In the rows, zero is written as 128.
Known rows:
[169 174 110 165 117 223 103 129 152 120 110  99 121 134  95  97 126 130
  75 110  83 160 119 124 147  63 137 128] -> <1165>
[141 139 108 163 156 205 119 162  95 127  99  78 122 151 143 108 145 104
 111 113  52 197 125 154 138 105 119  80] -> <893>
[142 133 114 167 160 169 121 157  79 141 120 100 121 156 135 113 136 117
 102 102  43 221 136 141 142 111  98  92] -> <1484>
[178 161 118 169  94 184 102 124 151 111 110 125 109 124  99 110 116 144
  72 103  79 158 120 115 145  84 143 135] -> <1404>
[179 144 106 180 108 198  93 120 137 127 118 124 116 154  89 106 129 130
  77 100  86 155 113 103 145  69 147 142] -> <1398>
[172 169 109 171 129 185 103 126 141 136 125 121 114 132  85  99 115 138
  70  99  76 186 127 110 149  74 119 151] -> <1151>
[129 125 117 168 147 175 108 154  94 128 102  88 113 148 145 129 135  98
 102 110  50 190 126 147 133 112 101  99] -> <288>
[123 125 119 168 146 171 105 155  96 128 100  86 111 147 145 136 130  94
  98 112  45 185 126 150 131 109  95 103] -> <1406>
[154 136 113 175 134 174 125 151  89 131 100 105 116 160 150 128 139  91
 125 105  74 192 126 143 148 117 107  90] -> <657>
[175 159 126 160  97 192 108 118 146 115 109 117 115 128 100 108 124 123
  80  93  68 162 124 108 154  74 133 138] -> <730>
[176 163 111 176  97 184  96 127 151 111 116 128 107 129  97 113 112 155
  66 112  93 156 116 120 143  87 143 132] -> <788>
[144 137  98 167 173 169 113 160  90 141 103  88 112 144 131 104 130 103
 112 103  48 215 129 137 138 124 109 110] -> <697>
[132 128 116 155 135 179 110 152  92 121 105  74 129 169 135 114 123 101
 116 107  57 190 119 132 150 127 113  72] -> <1384>
[131 158 135 176 154 169  72 153 131 119 156 111 149 171 144 115 114 129
 139 108  85 145 155 133 153  78 148 145] -> <860>
[139 127 111 163 159 183 105 155  84 113 104  92 120 142 144 123 147 107
 109 104  61 214 123 135 147 115 107  91] -> <269>
[152 131  94 176 151 175 112 164  80 128  96 103 116 176 140 125 139 104
 117 100  44 197 121 135 147 107 131  83] -> <994>
[123 157 140 167 142 171  68 150 134 114 157  98 159 184 140 112 103 127
 143 108  87 136 149 126 160  88 147 130] -> <980>

Facts:
<1349> -Δ-> <635>; <301> -Δ-> <93>; <431> -Δ-> <301>
<375> -Δ-> <975>; <1555> -Δ-> <99>; <271> -Δ-> <1472>
<1599> -Δ-> <713>; <599> -Δ-> <1378>; <1550> -Δ-> <259>
<1208> -Δ-> <431>; <1209> -Δ-> <958>; <1630> -Δ-> <697>
<1396> -Δ-> <905>; <1151> -Δ-> <272>; <1563> -Δ-> <453>
<1143> -Δ-> <853>; <1384> -Δ-> <720>; <73> -Δ-> <1313>
<1319> -Δ-> <1562>; <453> -Δ-> <788>; <1299> -Δ-> <238>
<497> -Δ-> <1318>; <272> -Δ-> <1620>; <16> -Δ-> <113>
<319> -Δ-> <599>; <1620> -Δ-> <448>; <1404> -Δ-> <225>
<1165> -Δ-> <893>; <1416> -Δ-> <835>; <510> -Δ-> <1535>
<309> -Δ-> <402>; <442> -Δ-> <73>; <344> -Δ-> <722>
<1054> -Δ-> <1264>; <259> -Δ-> <227>; <227> -Δ-> <160>
<290> -Δ-> <310>; <238> -Δ-> <279>; <108> -Δ-> <338>
<394> -Δ-> <1642>; <1264> -Δ-> <994>; <1458> -Δ-> <1416>
<1198> -Δ-> <563>; <683> -Δ-> <1198>; <1605> -Δ-> <510>
<1124> -Δ-> <649>; <1318> -Δ-> <500>; <113> -Δ-> <1238>
<1406> -Δ-> <1124>; <563> -Δ-> <19>; <46> -Δ-> <683>
<963> -Δ-> <1406>; <1621> -Δ-> <666>; <713> -Δ-> <1151>
<1503> -Δ-> <712>; <116> -Δ-> <1278>; <1056> -Δ-> <209>
<649> -Δ-> <141>; <1163> -Δ-> <1479>; <980> -Δ-> <1196>
<146> -Δ-> <882>; <209> -Δ-> <897>; <994> -Δ-> <549>
<1479> -Δ-> <68>; <189> -Δ-> <850>; <340> -Δ-> <284>
<958> -Δ-> <1398>; <857> -Δ-> <1520>; <99> -Δ-> <46>
<1238> -Δ-> <1563>; <160> -Δ-> <16>; <860> -Δ-> <404>
<14> -Δ-> <1042>; <1196> -Δ-> <1399>; <19> -Δ-> <857>
<1517> -Δ-> <1143>; <925> -Δ-> <14>; <882> -Δ-> <1583>
<147> -Δ-> <1104>; <792> -Δ-> <147>; <1535> -Δ-> <189>
<93> -Δ-> <730>; <635> -Δ-> <834>; <279> -Δ-> <1335>
<905> -Δ-> <1109>; <225> -Δ-> <1428>; <712> -Δ-> <1319>
<1256> -Δ-> <597>; <1520> -Δ-> <1054>; <269> -Δ-> <146>
<500> -Δ-> <974>; <378> -Δ-> <340>; <232> -Δ-> <980>
<834> -Δ-> <860>; <850> -Δ-> <1404>; <68> -Δ-> <963>
<597> -Δ-> <1209>; <1583> -Δ-> <350>; <697> -Δ-> <1517>
<310> -Δ-> <1621>; <402> -Δ-> <561>; <657> -Δ-> <1063>
<722> -Δ-> <1139>; <561> -Δ-> <151>; <1428> -Δ-> <344>
<587> -Δ-> <394>; <1139> -Δ-> <925>; <549> -Δ-> <1256>
<284> -Δ-> <408>; <1109> -Δ-> <1503>; <1472> -Δ-> <309>
<1233> -Δ-> <1165>; <156> -Δ-> <506>; <664> -Δ-> <1396>
<288> -Δ-> <1163>; <730> -Δ-> <1369>; <1104> -Δ-> <319>
<666> -Δ-> <792>; <470> -Δ-> <271>; <448> -Δ-> <1630>
<974> -Δ-> <442>; <408> -Δ-> <1384>; <720> -Δ-> <232>
<845> -Δ-> <1007>; <1461> -Δ-> <1458>; <1278> -Δ-> <497>
<893> -Δ-> <845>; <1039> -Δ-> <1056>; <141> -Δ-> <1555>
<506> -Δ-> <1233>; <835> -Δ-> <378>; <853> -Δ-> <1461>
<788> -Δ-> <1605>; <1369> -Δ-> <375>; <1313> -Δ-> <108>
<1378> -Δ-> <1484>; <350> -Δ-> <664>; <151> -Δ-> <657>
<1484> -Δ-> <1599>; <1398> -Δ-> <116>; <1007> -Δ-> <1299>
<1042> -Δ-> <1208>; <1157> -Δ-> <587>; <254> -Δ-> <290>
<1642> -Δ-> <1039>; <897> -Δ-> <156>; <1349> -κ-> a
<301> -κ-> b; <431> -κ-> c; <375> -κ-> c
<1555> -κ-> b; <271> -κ-> a; <1599> -κ-> b
<599> -κ-> c; <1550> -κ-> b; <1208> -κ-> a
<1209> -κ-> c; <1630> -κ-> a; <1396> -κ-> b
<1151> -κ-> b; <1563> -κ-> a; <870> -κ-> c
<1143> -κ-> b; <1384> -κ-> a; <73> -κ-> c
<1319> -κ-> a; <453> -κ-> b; <1299> -κ-> c
<497> -κ-> a; <272> -κ-> b; <16> -κ-> b
<319> -κ-> a; <1620> -κ-> c; <1404> -κ-> b
<1165> -κ-> b; <1416> -κ-> b; <510> -κ-> c
<309> -κ-> b; <442> -κ-> b; <344> -κ-> a
<1054> -κ-> b; <259> -κ-> b; <227> -κ-> b
<290> -κ-> a; <238> -κ-> b; <108> -κ-> a
<394> -κ-> a; <1264> -κ-> a; <1458> -κ-> a
<1198> -κ-> b; <683> -κ-> b; <1605> -κ-> b
<1124> -κ-> c; <1318> -κ-> b; <113> -κ-> c
<1406> -κ-> a; <563> -κ-> a; <46> -κ-> b
<963> -κ-> a; <1621> -κ-> c; <713> -κ-> b
<1503> -κ-> b; <116> -κ-> a; <404> -κ-> a
<1056> -κ-> a; <649> -κ-> a; <1163> -κ-> a
<980> -κ-> c; <146> -κ-> c; <1562> -κ-> c
<209> -κ-> a; <994> -κ-> a; <1479> -κ-> b
<189> -κ-> c; <340> -κ-> c; <958> -κ-> b
<857> -κ-> b; <99> -κ-> c; <1238> -κ-> c
<160> -κ-> a; <860> -κ-> c; <14> -κ-> a
<1196> -κ-> b; <19> -κ-> c; <1517> -κ-> c
<924> -κ-> a; <925> -κ-> a; <882> -κ-> a
<147> -κ-> b; <792> -κ-> b; <1535> -κ-> b
<93> -κ-> c; <635> -κ-> a; <279> -κ-> a
<905> -κ-> a; <225> -κ-> a; <712> -κ-> a
<975> -κ-> a; <1256> -κ-> b; <1520> -κ-> b
<269> -κ-> a; <117> -κ-> b; <500> -κ-> c
<378> -κ-> a; <232> -κ-> b; <834> -κ-> c
<850> -κ-> b; <68> -κ-> a; <597> -κ-> a
<1583> -κ-> b; <697> -κ-> a; <310> -κ-> c
<402> -κ-> a; <657> -κ-> a; <722> -κ-> c
<561> -κ-> a; <1428> -κ-> c; <587> -κ-> a
<1139> -κ-> a; <1335> -κ-> b; <549> -κ-> a
<284> -κ-> a; <1109> -κ-> c; <1472> -κ-> c
<1233> -κ-> b; <156> -κ-> a; <664> -κ-> a
<288> -κ-> a; <730> -κ-> b; <1104> -κ-> b
<666> -κ-> b; <470> -κ-> c; <448> -κ-> b
<974> -κ-> a; <1399> -κ-> c; <408> -κ-> c
<720> -κ-> b; <845> -κ-> c; <1461> -κ-> b
<1278> -κ-> c; <893> -κ-> a; <1039> -κ-> b
<141> -κ-> a; <506> -κ-> b; <835> -κ-> b
<853> -κ-> a; <788> -κ-> b; <1369> -κ-> c
<1313> -κ-> c; <1378> -κ-> a; <350> -κ-> c
<151> -κ-> a; <1484> -κ-> a; <1398> -κ-> b
<1007> -κ-> c; <1042> -κ-> b; <1157> -κ-> a
<254> -κ-> a; <338> -κ-> c; <1063> -κ-> a
<1642> -κ-> a; <897> -κ-> b

Rows:
No name comes twice in this set of rows, the named rows included.
[150 109 106 177 151 182 108 152  79 135 110  99 118 169 136 114 148 102
 112 105  56 190 121 133 133 111 129  96]  <116>
[125 156 139 169 145 171  69 151 132 114 157 101 157 181 140 113 106 127
 142 108  87 139 150 128 159  85 148 134]  <1399>
[131 167 121 174 180 160  69 156 135 134 152 106 145 163 131 100 105 126
 141 104  80 158 157 129 151  89 146 166]  <1517>
[170 169 112 167 112 214 102 127 151 119 112 105 119 135  95 102 123 131
  75 108  84 161 119 119 148  66 134 130]  <238>
[138 134 103 160 158 173 110 156  94 132 101  79 119 154 131 107 125  99
 116 105  53 202 122 134 143 130 113  96]  <1458>
[143 110 116 171 148 182 109 147  85 133 113  93 118 157 138 115 146 101
 107 109  60 190 123 138 130 115 117  98]  <108>
[132 167 120 182 159 163  68 163 128 120 142 117 144 185 145 130 107 125
 141 102  70 140 152 133 157  70 154 144]  <19>
[140 131 117 167 157 171 122 157  78 139 123  99 123 159 135 114 135 119
 101 102  43 219 136 141 143 109  98  87]  <1378>
[149 104 110 176 150 184 107 149  80 136 114  97 117 166 136 113 150 101
 110 107  58 187 121 134 129 112 126  99]  <497>
[180 148 104 180 109 197  95 122 136 125 115 124 116 156  89 107 127 130
  78 100  84 156 114 102 147  69 148 139]  <958>
[122 157 138 164 145 169  67 150 135 114 156  92 160 185 135 109  98 125
 145 107  88 137 148 123 161  92 148 132]  <408>

Now the same things, written a new way:
Known rows:
[ 43 109 133 143 119  88 137 141  96 144 119 100 142 118 194 114 144 142
 119 110 158 158 145 118  80 181 102] -> <147>
[127 102  80 172 138 127 105  77 128  80 114 193 105 146  69 131 105 122
 143 114 108 116 123 166 184 127 119] -> <963>
[143 172 170  90 163 158 146 120 150 126 136 113 118 113 151 112 153 121
  97 190  78 135  81  85 140  93 135] -> <1428>
[161 109  87  98  89 170 104 104 102 147  73 142  80 179  95  95 113 129
 190 123 199 151 129 145 200 152 149] -> <1349>
[120  98 102 108 162  65 127 164 114 155 128  54 143 123 147 149 135 157
 134 106 145  98 140 146  53 117 126] -> <238>
[132  80 164 134  97 101 119 158 120 139 132  63 179  96 164 112 130 128
 116  69 127 114 184 101  88 129  82] -> <442>
[100 124  88 150  89 173 138 137 140 129 122 208  99 153 141 120 114 109
 137 111 166 153 116 151 146 154 114] -> <1378>
[105  86 146 151 139  67 109 112  96 117 121  75 164 100 137 124 134 144
 120  97 114 112 168 118 106 139  99] -> <1520>
[132 125 146 124 129  82  92 135 101 179 128  82 143  77 173 153 162 132
 111 122 102 139 179 128  91 106 129] -> <730>
[ 70 158 164 106 145 169 189 134 147  99 131 129 124 147 173  77 134 128
 100 177 139 147  53  72 128 159 110] -> <1621>
[155 173 188  68 140 156 145 112 130 113 113  66 124 157 100  81 133 141
 146 185 122 145  93  74 171 136 163] -> <1472>
[165 137  94 132 100 164  97 130 149 155 125 191  91 123 127 144 133 100
 134 117 104 149 141 163 156  89 133] -> <14>
[ 80 125 128 131 145  67  95 121 101 157 114  87 123  96 179 131 165 142
 121 123  85 166 159 134  97 127 119] -> <16>
[131 101  84 169 133 132 106  82 130  82 115 192 108 144  72 130 105 119
 143 110 111 116 125 165 181 123 116] -> <649>
[126 161 175 110 156 163 177 115 128 114 144 132 141 119 143 123 130 127
  92 198 152 106  70  77 134 136 137] -> <1517>
[143 100  92 162 115 146 110 101 142  92 120 185 116 143  84 126 104 113
 141  99 116 115 132 156 173 119 110] -> <563>
[131 138  82 136 111 154  98 122 149 140 116 194  79 137 130 129 137 107
 140 118  93 166 129 168 160 104 128] -> <1563>

Rows:
No name comes twice in this set of rows, the named rows included.
[181 127 203  94 116 191 171 155 172 105 150  90 169 119 143  85 118 109
  97 136 114  91 101  54 131 100  93]  <338>
[183 136 111 108  76 164  99 125 129 143 105 143 100 166  76 117 114 120
 183 110 151 157 156 151 186 131 162]  <1063>
[122 138  78 136 113 153  99 119 148 137 114 194  75 140 130 126 136 109
 141 119  91 169 126 168 162 106 125]  <160>
[169 108  89  98  86 173 104 106 102 151  75 140  84 174  95  98 113 126
 189 123 202 146 134 144 197 148 150]  <635>
[144 173 182  70 145 153 147 109 129 107 110  67 120 161 101  77 135 143
 147 184 119 152  89  75 174 142 162]  <470>
[190 136 101 128  93 171  97 138 149 165 132 188 100 113 126 154 131  97
 131 114 112 137 150 159 151  79 137]  <975>
[120 137 163 128 193 128 153  72 130  59 130 113 138 129  94 102 123 138
 103 185  87  95  68  87 165 123 120]  <1124>
[150 131 186 107 144 168 166 127 160  86 141  98 156 125 128  86 120 119
 100 150 103  98  87  64 144 112 100]  <1209>
[ 86 159 168 107 146 171 186 130 144 104 135 129 128 139 167  89 132 125
  98 180 143 136  59  73 128 154 116]  <599>
[151 137  88 133 105 161  98 127 149 149 122 192  86 128 128 138 135 104
 138 117  98 155 136 164 158  95 132]  <225>
[ 93 122  86 149  87 174 140 139 143 127 120 207  97 156 145 115 114 110
 138 108 166 156 114 150 145 157 112]  <319>

Now the same things, written a new way:
Known rows:
[167 114 124 162  96 130 146 122  68 130 131 138 118 122 130 107 134 125
 128 117 163 136 133 122 128 147 102 122 155 130 134 121 136 113 130 127
 155 154 147 161 129] -> <116>
[127 111 129 136 115 142 101 134 163 123 122 141 118 131 132 105 128 134
 134 153 137 100 128 117 142 135 164 129  97 128 140 138 138 119 131  78
 121 136 127  90 132] -> <73>
[110 136 130 125 160 105 138 121 138 150 130 131 127 135 126 153 132 129
 126 147 132 142 136 116 130 117 124 150 150 126 125 150 111 138 123 139
 110 112 127  82 129] -> <1196>
[121 116 122 125  91 136 157 131 104 118 141 137 112 103 127 156 120 127
 122 125 144 136 115 142 134 129 109 108 156 130 126 114 128 120 119 136
 155 132 132 146 134] -> <963>
[194 129 119 117  98 137 133 124  86 114 138 133 131 116 128 111 125 126
 121 100 113 120 124 129 155 127 107 128 156 134 125  99 135 134 128 145
 131 126 146 179 127] -> <853>
[ 79 128 129 127 174  92 138 133 128 151 132 130 112 141 138 127 121 132
 138 131 146 144 132 105 103 125 148 144 138 125 126 155 117 119 125 150
 112 112 126  81 134] -> <792>
[ 90 145 155 127 157 126 145 133 160 131 119 144 136 137 115 129 144 130
 144 107 136 151 128 122 107 114 104 153 159 130 134 135 116 120 115 138
 107 126 124  46 113] -> <1404>
[108 132 149 137 126 169  96 151 200 100 120 148 140 138 121 104 135 135
 136 106 138 114 120 140 121 122 141 129  86 129 146 111 142  97 130  92
 108 125 123  83 123] -> <1428>
[103 134 132 114 158 108 141 118 133 148 131 123 130 132 126 141 131 128
 130 148 127 140 136 113 125 123 123 144 149 127 126 153 113 142 121 136
 112 118 121  86 124] -> <309>
[136 146 120 119 103 143 130 123 106 115 163 114 148 116 123 133 116 122
 101 117 162 159 131 134 119 148  92 114 133 125 139 103 148 126 135 137
 144 127 130 146 133] -> <1208>
[146 124 113 156  91 118 139 122  99 121 106 106 125 118 125  93 122 117
 116 117 136 147 124 158 124 121 110 115 112 128 115 109 134 120 129 148
 132 168 130 143 118] -> <156>
[ 88 108 132 112 117 157 110 143 176 111 125 147 111 116 129 156 123 134
 128 153 128  89 114 137 148 121 163 111  99 129 137 132 125 118 126  87
 122 116 111 103 133] -> <1124>
[152 129 117 139 100 125 142 125 102 123 138 122 127 118 130 130 122 127
 122 119 133 145 125 138 125 136 113 117 137 127 123 112 137 127 128 140
 153 138 139 165 133] -> <151>
[ 71 123 138 103 163 128 148 124 126 141 126 136 121 120 122 188 135 125
 126 146 136 120 128 126 132 115 116 126 155 129 128 151  98 132 121 138
 119 103 108 108 124] -> <46>
[123 127 133 107 163 115 158 113 165 152 130 107 169 141 129 139 138 144
 146 153  91 170 136 129 127 124 115 135 129 130 112 158 111 136 104 132
 122 110 129 124 127] -> <1396>
[130 106 131 144 113 145 104 132 152 126 121 146 114 131 132  96 131 134
 135 154 146  99 130 111 143 139 161 130 106 129 144 142 138 114 131  73
 122 142 131  84 130] -> <500>
[153 128 119 140 100 127 142 126 103 122 136 124 127 120 129 129 123 127
 123 115 136 143 124 139 126 135 111 117 138 128 124 111 137 126 128 141
 151 138 138 167 132] -> <1063>

Rows:
No name comes twice in this set of rows, the named rows included.
[127 114 129 134 118 144  99 135 165 121 122 139 119 132 132 107 127 134
 131 150 133 101 127 121 141 134 163 128  94 128 139 136 138 120 132  82
 119 134 126  97 132]  <1313>
[141 113 134  91 128 157  87 138 141 104 123 130 131 132 137  72 121 132
 140 117  91  76 124 115 148 134 171 123  90 134 136 124 140 126 134  99
  99 123 120 139 121]  <1620>
[140 123 120 135  97 131 147 128 100 121 138 130 121 113 128 140 122 126
 122 116 136 140 121 139 128 132 110 115 146 129 126 111 133 122 124 140
 152 134 136 159 132]  <1163>
[137 107 133 148 118 147  98 132 143 125 117 146 117 135 131  93 135 132
 135 147 147  92 133 111 141 141 158 128 100 129 144 141 139 114 135  74
 123 144 129 104 129]  <1278>
[128 117 122 128  92 136 154 130 102 118 140 134 115 106 127 150 120 127
 122 121 141 138 117 141 133 129 110 111 153 130 126 113 129 119 120 137
 154 134 134 145 133]  <68>
[107 135 144 130 128 170  92 147 198 102 127 142 145 137 122 107 131 134
 126 115 146 118 123 137 125 129 137 126  83 128 148 112 143 100 133  92
 105 121 119  84 126]  <722>
[ 84 126 135 106 153 116 151 121 133 145 131 133 121 123 123 157 131 128
 130 150 135 136 130 116 131 119 120 139 162 129 128 153 107 136 116 134
 112 118 118  69 123]  <1479>
[120 130 139 138 174 121 129 119  97 152 117 130 135 143 125 138 148 123
 132 132 143 121 145 112 120 130 109 138 145 128 131 152 109 132 135 136
 118 122 122 142 119]  <1256>
[116 135 151 138 122 154  96 151 199 105 108 148 126 139 123 112 137 134
 147 108 107 101 117 136 119 119 159 134  96 129 139 115 139 119 131  92
 123 133 123  94 123]  <189>
[138 124 123 137 115 147 138 132  85 116 128 128 128 116 127 167 131 122
 118 107 138 117 122 151 126 130 104  97 134 128 125 106 124 119 136 148
 160 123 126 228 131]  <563>
[134 127 122 143 128 138  89 141 187 123 124 142 123 139 133 134 126 135
 124 144 126  99 124 133 144 120 170 133  81 125 134 126 136 121 139  96
 117 112 129 120 142]  <980>
[ 96 123 135  95 169 106 136 128 105 138 132 125 120 135 138 100 121 129
 143 120 120 128 134  98 114 130 139 143 148 130 127 152 118 127 121 149
 100 118 123  95 122]  <1599>
[ 90 110 132 113 126 163 103 144 172 110 120 145 116 120 128 163 127 131
 125 146 125  81 116 141 145 121 163 105  94 128 135 128 122 117 132  92
 127 109 106 135 133]  <99>
[142 139 129 115 158 114 131 120 133 147 132 141 129 134 124 150 136 129
 123 136 122 125 135 112 154 107 122 162 163 130 128 139 111 146 124 143
  95  99 134  88 128]  <1416>

